Here is a tiny trained network, its code and every weight. The questions are about switching its units off for an input and a target symbol, where a switched-off unit gives its printed mean instead of its output.

import numpy as np


def w(rows, s, z=0):
    codes = np.array(rows[::2]) - 128.0
    scale = np.full(codes.shape[1], s)
    scale[-1] = z or s
    return codes * scale


def f(y):
    return y / 2 * (1 + np.tanh(0.7978845608 * (y + 0.044715 * y**3)))


def softmax(a):
    e = np.exp(a - a.max(-1, keepdims=True))
    return e / e.sum(-1, keepdims=True)


def log_softmax(a):
    a = a - a.max(-1, keepdims=True)
    return a - np.log(np.exp(a).sum(-1, keepdims=True))


def net(x, mask):
    ids = ['ΓΔΘΛΨΩαβμξπστ'.index(c) for c in x.split()]
    T = len(ids)
    res = E[ids] + P[:T]
    u = 0
    for l in range(2):
        q, k, v = (res @ M[l].T for M in (Q, K, V))
        z = softmax(np.where(np.tri(T) > 0, q @ k.T / 4**0.5, -1e9)) @ v
        res = res + np.where(mask[u], z, O[l][:, -1]) @ O[l][:, :-1]
        u += 1
        y = f(res @ A[l][:, :-1].T + A[l][:, -1])
        res = res + np.where(mask[u : u + 4], y, B[l][:, -1]) @ B[l][:, :-1]
        u += 4
    return log_softmax(res[-1] @ U[:, :-1].T + U[:, -1])


Q, K, V, O, A, B = {}, {}, {}, {}, {}, {}
E = w([
[107,63,156,173],'Γ',
[150,102,177,64],'Δ',
[147,16,111,110],'Θ',
[209,41,90,86],'Λ',
[136,3,125,163],'Ψ',
[106,108,179,246],'Ω',
[128,147,117,212],'α',
[76,175,64,127],'β',
[89,182,46,167],'μ',
[53,190,140,207],'ξ',
[174,105,48,101],'π',
[43,131,217,41],'σ',
[192,71,116,132],'τ',
],0.017)
P = w([
[36,2,44,207],'0',
[46,36,54,179],'1',
[110,62,87,144],'2',
[135,76,108,124],'3',
[141,95,110,114],'4',
[151,103,127,112],'5',
[159,111,131,104],'6',
[164,128,132,98],'7',
[161,133,135,111],'8',
[167,140,140,105],'9',
[179,149,141,103],'10',
[188,150,154,109],'11',
[182,154,150,114],'12',
[168,164,142,116],'13',
],0.0091)
Q[0] = w([
[176,188,128,153],'L0H1',
[2,166,159,156],'L0H1',
[74,110,59,134],'L0H1',
[138,96,209,194],'L0H1',
],0.0086)
K[0] = w([
[141,210,146,142],'L0H1',
[3,126,157,102],'L0H1',
[101,152,125,161],'L0H1',
[152,102,184,148],'L0H1',
],0.012)
V[0] = w([
[140,164,1,167],'L0H1',
[34,50,109,130],'L0H1',
[98,151,140,77],'L0H1',
[127,116,86,107],'L0H1',
],0.0074)
O[0] = w([
[86,150,122,241,146],'L0H1',
[206,111,183,80,253],'L0H1',
[197,253,222,10,85],'L0H1',
[179,26,138,81,139],'L0H1',
],0.0062,0.0058)
A[0] = w([
[151,93,10,130,1],'L0N1',
[175,178,84,109,142],'L0N2',
[161,181,119,73,14],'L0N3',
[1,142,94,206,53],'L0N4',
],0.011,0.0054)
B[0] = w([
[88,165,65,78,198],'L0N1',
[68,53,172,244,136],'L0N2',
[212,189,188,186,131],'L0N3',
[172,168,180,138,254],'L0N4',
],0.011,0.0048)
Q[1] = w([
[139,125,91,112],'L1H1',
[128,107,89,160],'L1H1',
[108,134,139,149],'L1H1',
[115,159,217,6],'L1H1',
],0.013)
K[1] = w([
[111,145,210,86],'L1H1',
[132,134,172,39],'L1H1',
[65,101,199,148],'L1H1',
[77,47,11,255],'L1H1',
],0.0092)
V[1] = w([
[129,153,92,103],'L1H1',
[176,121,137,134],'L1H1',
[255,119,116,149],'L1H1',
[90,104,105,229],'L1H1',
],0.0092)
O[1] = w([
[86,124,31,196,67],'L1H1',
[138,164,134,197,172],'L1H1',
[124,63,1,189,171],'L1H1',
[141,106,119,138,2],'L1H1',
],0.0064,0.0031)
A[1] = w([
[236,221,17,65,119],'L1N1',
[168,26,255,111,184],'L1N2',
[177,202,215,218,135],'L1N3',
[177,215,169,37,2],'L1N4',
],0.0087,0.0059)
B[1] = w([
[117,254,126,158,142],'L1N1',
[37,171,114,162,254],'L1N2',
[192,98,144,59,251],'L1N3',
[214,56,72,215,158],'L1N4',
],0.008,0.0087)
U = w([
[72,195,145,122,213],'Γ',
[50,120,142,225,63],'Δ',
[153,87,71,124,114],'Θ',
[189,104,103,194,126],'Λ',
[165,131,61,65,84],'Ψ',
[110,134,138,129,102],'Ω',
[114,225,115,234,65],'α',
[104,171,57,151,75],'β',
[96,51,113,160,72],'μ',
[106,124,185,252,59],'ξ',
[2,165,167,22,254],'π',
[140,40,114,38,75],'σ',
[170,163,186,81,144],'τ',
],0.0097,0.0084)

Each question gives the input, a string of symbols that net reads in full, and the target symbol t.
The units are the heads (4 rows each of Q, K, V and O) and the neurons (one row each of A and B). Each row of codes is followed by its name. A weight is (code - 128) times the scale printed after its matrix; where a second scale follows, it is the last column's (O, A, B and U).
mask holds one flag per unit, layer by layer, with each layer's heads first. A switched-off unit (its flag False) gives its mean, the last column of its rows in O or B, instead of its output. The means were averaged over made-up inputs and are rounded, as every weight is.
A unit's drop is (log p(t) with every unit on - log p(t) with that unit switched off) / (log p(t) with every unit on - log p(t) with every unit switched off).
The circuit of an input: a set's keep is (log p(t) with only the set's units on - log p(t) with every unit switched off) / (log p(t) with every unit on - log p(t) with every unit switched off). Starting from all 10 units, units are removed one at a time, each time the one whose removal leaves the highest keep (on an exact tie, the one counted first), for as long as the keep stays at least 0.8.
circuit, biggest first: the units of the circuit, biggest drop first
top k neurons: the k neurons with the biggest drops, biggest first
top k neurons in layer l: the k neurons of layer l with the biggest drops, biggest first
input Θ α Ω σ τ α α α α Ψ, target π: top 2 neurons => (L1N4; L1N2)
input Γ Θ Δ α α ξ α τ μ π, target β: circuit, biggest first => (L0N1; L0H1; L1N1)
input σ Ω Ψ μ Λ σ Θ Ω σ, target τ: top 2 neurons in layer 0 => (L0N3; L0N1)
input Ω σ Ω μ, target π: top neuron in layer 0 => (L0N2)
input Γ β Δ Ω ξ, target τ: circuit, biggest first => (L0N4; L1N3; L1N2)
input α σ α μ Γ, target π: circuit, biggest first => (L1H1; L1N2)
input π Ψ Ω σ ξ, target π: top 3 neurons in layer 0 => (L0N4; L0N1; L0N3)
input τ Ω α α ξ α Ψ σ π Ω μ β Θ, target π: circuit, biggest first => (L1H1; L0H1; L1N2)
input μ α α α, target Λ: top 3 neurons => (L0N4; L1N2; L1N3)
input σ π σ Δ, target π: top 2 neurons in layer 0 => (L0N1; L0N4)
input μ Δ Λ α Ω β σ Λ ξ τ μ ξ Γ, target π: circuit, biggest first => (L0N4; L1H1; L0H1)
input Λ α τ π σ ξ α α Ω Ω Ω ξ Λ Ω, target τ: circuit, biggest first => (L1N3; L1H1)
input Γ ξ Ψ Ω Λ σ ξ σ Γ α τ μ μ σ, target τ: circuit, biggest first => (L0H1; L0N3)
input α Ω Ω α σ τ Ω α α Ω α α α, target τ: circuit, biggest first => (L1N3; L1H1)
input α β μ μ π α α π Γ σ ξ μ, target τ: top neuron in layer 0 => (L0N4)
input α Δ Γ, target Δ: top 2 neurons in layer 0 => (L0N1; L0N4)
input Γ β ξ σ Ω, target π: circuit, biggest first => (L1H1; L1N4)
input β Ψ Δ, target π: top 2 neurons => (L1N2; L1N4)
input σ α ξ, target π: top 2 neurons in layer 0 => (L0N4; L0N3)
input α μ Ψ ξ, target τ: circuit, biggest first => (L1N3; L0N4; L0H1)
input Λ σ α, target π: top neuron in layer 1 => (L1N4)
input σ μ α Ω α ξ Γ α Θ β Θ Γ τ, target π: top 2 neurons in layer 1 => (L1N4; L1N2)
input α α μ, target α: circuit, biggest first => (L0N4; L0H1)
